Rows are numbered. After the first two, each row is followed by the number of the nearest row among all rows above it, by straight-line distance.
(in the rows, 128 means zero)
1: 127 134 131 125 120 125 122 134 124  89 125 127 130 134 123 127 127 133 117 125 172 129 122 157  88 111 113 131 126 167 114  96 125 136 115 136 123 126 104 107 127 124 122 117  57 103 134 147 123 167 154 120 125 143 155 127 121 130 129 140 127 128 123 129 116 124 146 128 124 127 122 127 124 136 118 106 124 127 118 132 128 124 130 129
2: 128 130 131 128 127 125 123 132 123  90 125 130 128 131 128 142 126 132 120 126 172 128 134 155 101 123 113 130 125 170 119  98 127 140 117 131 120 126 106 112 128 123 120 117  77  95 130 153 122 159 152 114 126 136 149 125 122 138 133 140 127 129 122 124 119 126 138 127 118 130 122 125 125 137 112 103 124 127 126 129 126 125 131 137
3: 126 130 130 127 120 126 123 130 125  89 125 129 127 132 129 129 127 138 123 125 168 128 134 154 104 118 112 130 122 167 111  91 126 146 115 136 123 126  99 116 127 121 121 115  81  84 128 147 116 150 151 115 124 141 152 127 121 132 133 140 129 126 121 128 117 127 142 131 121 131 123 125 126 137 116 104 124 128 122 129 127 126 136 133 -> 2
4: 128 119 132 135 151 123 127 133 119 100 129 128 139 128 120 201 123 113 103 129 149 118  86 132 148  87 118 110 138 165 139 144 125 119 147 126 112 126 134  66 118 136 128 122  70 158 149 128 141 191 211 156 128 123 206 121 121 172 126 128 118 139 130  97 127 146 113 155 104 123 124 117 109 125 116 109 129 124 142 114 126 118  92 153 -> 2
5: 125 127 131 128 129 126 124 132 124  99 126 129 131 135 120 147 124 127 111 126 161 126 103 148  92 111 105 122 125 177 113 107 125 133 128 129 120 126 110  94 123 124 124 116  59 109 142 144 125 169 179 133 121 129 188 124 121 146 131 138 123 131 124 114 118 131 133 141 115 125 121 124 116 134 112 110 127 126 124 123 127 122 122 147 -> 1
6: 122 118 129 122 142 125 132 145 120 156 127 130 147 111 110 194 122 104  85 132  94 115  16 131 125  66  96  96 154 161 159 144 122  96 182 106 120 123 150  37 116 117 159 131  10 222 169 127 147 220 249 196 110  95 245 119 106 162 122 122 119 130 134  77 115 151  90 193  97 102 124 115  99 136 116 136 137 123 128 116 129 114  76 176 -> 4
7: 126 132 130 126 119 126 124 133 125  95 125 127 124 136 124 119 128 138 115 124 170 132 121 155  85 121 114 131 126 174 112  91 124 142 126 136 125 126 100 116 128 122 121 117  68 102 128 149 116 162 148 114 123 138 145 125 119 131 132 140 128 125 121 124 116 125 137 132 124 128 121 126 125 136 115 112 123 127 118 132 128 125 132 123 -> 1
8: 125 125 131 132 136 125 126 135 122 109 128 127 136 132 117 157 125 119 106 127 152 124  79 142 108  96 111 114 132 171 127 130 124 128 140 128 118 126 119  82 121 127 126 118  50 133 146 139 135 187 185 150 120 124 182 121 119 155 128 136 121 133 126 107 119 135 123 146 110 124 121 119 115 129 113 118 127 125 128 119 128 119 111 164 -> 5
9: 130 133 130 125 118 126 125 127 126  95 124 129 121 127 140 117 129 143 133 125 175 133 172 154 106 149 128 144 120 156 108  90 128 148 107 138 126 127  99 138 134 125 120 118  84  94 118 145 115 116  99  99 135 148 116 130 126 120 133 137 133 123 121 147 123 116 144 121 133 136 126 134 134 140 125 107 123 129 125 131 127 131 148 113 -> 3
10: 126 128 131 129 133 125 124 134 122  96 126 127 133 136 119 148 126 124 112 126 160 126  99 148 104  95 112 123 131 182 121 114 124 133 128 131 119 126 113  91 123 126 125 115  47 123 145 142 128 174 176 137 123 138 178 123 119 156 129 137 122 130 124 115 117 130 128 136 112 126 122 124 116 132 113 112 126 126 129 121 127 121 117 145 -> 5
11: 132 136 129 122 117 126 125 126 129  86 123 126 120 133 140 109 132 144 142 126 158 137 182 150 117 153 140 148 119 136 105  92 128 152  96 142 131 127 102 161 137 128 117 122 145  88 107 140 117 116  78  93 148 148  83 130 133 115 130 134 135 125 122 148 126 113 147 109 138 137 128 134 142 137 142 106 123 130 129 143 128 135 155 103 -> 9
12: 127 132 130 124 130 124 122 137 125  85 125 126 133 142 118 131 127 128 110 126 164 130  98 158  88  94 119 128 131 176 118  96 123 143 127 138 121 125 109 100 123 131 121 117  24 112 138 140 131 201 171 132 124 136 161 123 120 140 125 138 128 128 124 122 114 127 131 139 118 131 121 125 116 133 118 115 125 127 123 134 128 124 123 133 -> 10
13: 125 137 128 123 104 128 122 131 129 122 126 126 122 133 128  74 130 147 129 124 146 137 127 168  66 138 113 137 119 171 103  77 123 144 106 135 135 126  96 136 134 116 123 120 106  84 122 151 103 141 110 114 114 140 115 130 124 111 133 139 134 118 119 137 112 116 149 117 134 131 123 135 133 140 118 102 123 129 107 140 130 129 189 115 -> 9
14: 122 120 129 130 146 125 129 140 120 137 129 126 140 132 109 154 123 108  99 129 114 118  32 129 106  86 107 103 142 159 141 144 122 110 163 114 123 125 132  59 117 123 139 127  37 173 162 130 142 207 224 177 105 110 215 121 117 156 123 126 119 131 133  84 113 143 108 166 106 113 121 116 106 124 112 129 132 122 124 119 130 117  86 163 -> 6
15: 126 133 131 127 119 126 123 131 124  96 124 129 127 135 126 126 128 135 119 125 178 131 139 158  92 120 115 133 123 175 115  94 125 144 116 136 124 126 105 116 128 123 123 116  77 100 129 146 117 161 140 112 127 140 143 126 121 131 132 139 126 128 121 130 118 121 143 130 122 130 123 127 124 134 116 103 124 127 123 131 127 126 114 130 -> 7
16: 127 142 129 120 120 126 122 136 127  96 126 125 127 143 124  94 130 141 127 125 166 135 117 163  87 130 118 137 125 180 103  77 122 143 111 142 131 126 100 125 130 124 122 120  58  95 129 144 118 184 141 117 124 138 140 127 123 115 127 139 130 122 122 131 112 117 142 109 130 130 122 129 127 138 119 105 123 128 114 139 130 130 135 133 -> 7
17: 133 136 128 131 115 128 124 118 133  96 126 124 112 144 148  81 134 152 160 124 173 140 198 142 119 185 155 156 104 166  99 104 131 157  73 145 136 129 100 179 140 132 106 123 225  48 100 134 109  55  43  68 143 160  36 137 146 102 134 136 138 125 121 167 133 105 164  83 160 149 130 139 153 128 136 113 121 131 129 145 128 141 172  88 -> 11
18: 125 134 129 123 112 126 121 133 126 104 125 127 126 137 124  98 128 142 123 124 166 134 120 163  75 131 112 134 123 177 106  93 123 144 115 134 129 126 102 116 130 119 120 118  73  91 129 150 111 159 110 119 115 139 138 127 121 122 132 143 130 121 120 130 114 121 144 121 126 131 121 129 126 139 116 102 124 128 113 136 129 127 138 127 -> 16
19: 127 123 130 131 148 124 128 135 120  94 128 126 139 136 117 172 124 116 105 129 152 120  67 132 125  88 118 108 141 165 142 131 125 123 147 128 117 125 133  74 119 133 128 122  19 155 149 133 145 208 225 174 134 119 196 120 123 159 123 131 119 136 129 100 120 141 115 149 105 121 123 117 111 123 110 125 129 124 135 121 128 119 102 153 -> 4
20: 128 126 132 130 138 124 125 132 121  88 125 129 133 132 125 174 124 124 114 126 172 125 120 146 121 104 117 122 129 188 127 110 126 132 128 135 114 126 113  94 122 131 123 116  22 121 137 137 136 180 188 135 130 135 179 122 121 151 129 135 119 136 125 117 121 133 130 133 111 130 123 123 117 132 116 107 127 127 134 123 125 122 123 148 -> 10
21: 126 135 130 123 115 127 122 133 126  99 125 127 126 137 125 104 128 143 130 124 172 134 130 172  80 127 110 136 122 171 105  76 123 146 113 135 128 126 102 113 130 121 121 116  74  90 124 150 112 157 132 115 125 143 124 128 121 120 131 140 131 123 121 131 115 123 138 111 128 126 122 131 129 139 115 105 124 128 113 136 129 125 131 125 -> 18
22: 133 139 128 125 116 127 124 122 133  82 125 124 118 143 144  89 133 148 162 125 178 142 200 154 122 163 155 152 111 118  98  94 130 158  85 144 137 129 108 187 140 135 109 124 186  71  98 133 113  88  46  75 146 158  46 133 142 105 129 135 139 125 122 166 130 108 157  78 150 146 129 137 147 131 137 118 121 131 130 150 129 139 168  85 -> 17
23: 130 132 130 124 120 126 124 124 127  67 125 129 118 126 141 125 130 139 146 126 179 135 141 151 128 153 138 147 115 145 108  96 129 149  99 139 128 127 104 148 137 126 117 121 154  88 110 142 113  99  84  88 140 147  94 131 126 119 133 137 134 127 121 155 128 117 145 102 137 139 128 133 138 138 129 116 123 129 130 139 126 134 157 107 -> 11
24: 129 140 127 121 104 128 123 126 132 101 126 125 115 140 136  75 133 148 152 124 164 142 165 160  91 159 140 150 115 132  92  90 126 158  93 139 140 127 101 163 140 123 117 125 162  75 107 142 102  99  69  89 131 149  72 135 133  97 132 136 140 118 121 159 124 109 155  97 150 138 127 136 144 137 131 105 123 130 116 148 130 135 161  94 -> 11
